[[-50 -37 -29]
 [ 28 -41  46]
 [ 66  -2 -16]]
=>
[[-50 -37]
 [ 28 -41]
 [ 66  -2]]

[[ 77 -92  48]
 [-28  28  16]
 [ 17  32 -68]]
=>
[[ 77 -92]
 [-28  28]
 [ 17  32]]

[[  8   2 -40  16]
 [ 50   5  54   5]
 [ 29 -68 -75  57]]
=>
[[  8   2]
 [ 50   5]
 [ 29 -68]]

[[  5   8 -12   5]
 [-13   3   6  10]
 [-72 -11  15 -60]
 [-25  32   9 -19]]
=>
[[  5   8]
 [-13   3]
 [-72 -11]]

[[ -1 -69 -61  43  12]
 [-21  18 -48 -83 -17]
 [ -9 -58  -7  11 -35]
 [-22   9 -92 -62  23]
 [ -3 -43 -22   8 -18]]
=>
[[ -1 -69]
 [-21  18]
 [ -9 -58]]

[[78 19  1 22]
 [ 0 14 77 27]
 [16 77 26  0]
 [27 78 13  1]
 [ 2  7 70 40]]
=>
[[78 19]
 [ 0 14]
 [16 77]]
---
[[-47 -50   3 -34 -81]
 [-65 -39  27   5 -56]]
=>
[-47 -39]

[[ 15 -10 -44]
 [ 20 -10  13]
 [-15   6 -19]
 [ 11 -10 -44]
 [  1  -7  66]]
=>
[ 15 -10 -19]

[[ 19 -10  12  15  81]
 [  4   9   7   3  20]
 [-67 -13   7  -3  38]
 [-14 -76  71 -51 -27]
 [ 64 -34  57  18  35]]
=>
[ 19   9   7 -51  35]

[[-12  65  45  36 -61]
 [-30  25  41 -19   1]
 [ -4  10  68  -5  19]
 [ -1  34  41 -16  12]
 [ 25  19   9  30  41]]
=>
[-12  25  68 -16  41]

[[ 85 -46  42]
 [ 31 -48 -21]]
=>
[ 85 -48]

[[  0  17]
 [ 11 -26]
 [ 19 -84]
 [  3   7]
 [  1 -22]]
=>
[  0 -26]

[[ 46  28]
 [-81 -74]
 [-73 -72]
 [-14 -11]]
=>
[ 46 -74]

[[ -6  74]
 [ 24 -26]]
=>
[ -6 -26]

[[ 14 -48]
 [-21 -51]
 [ 63 -88]]
=>
[ 14 -51]
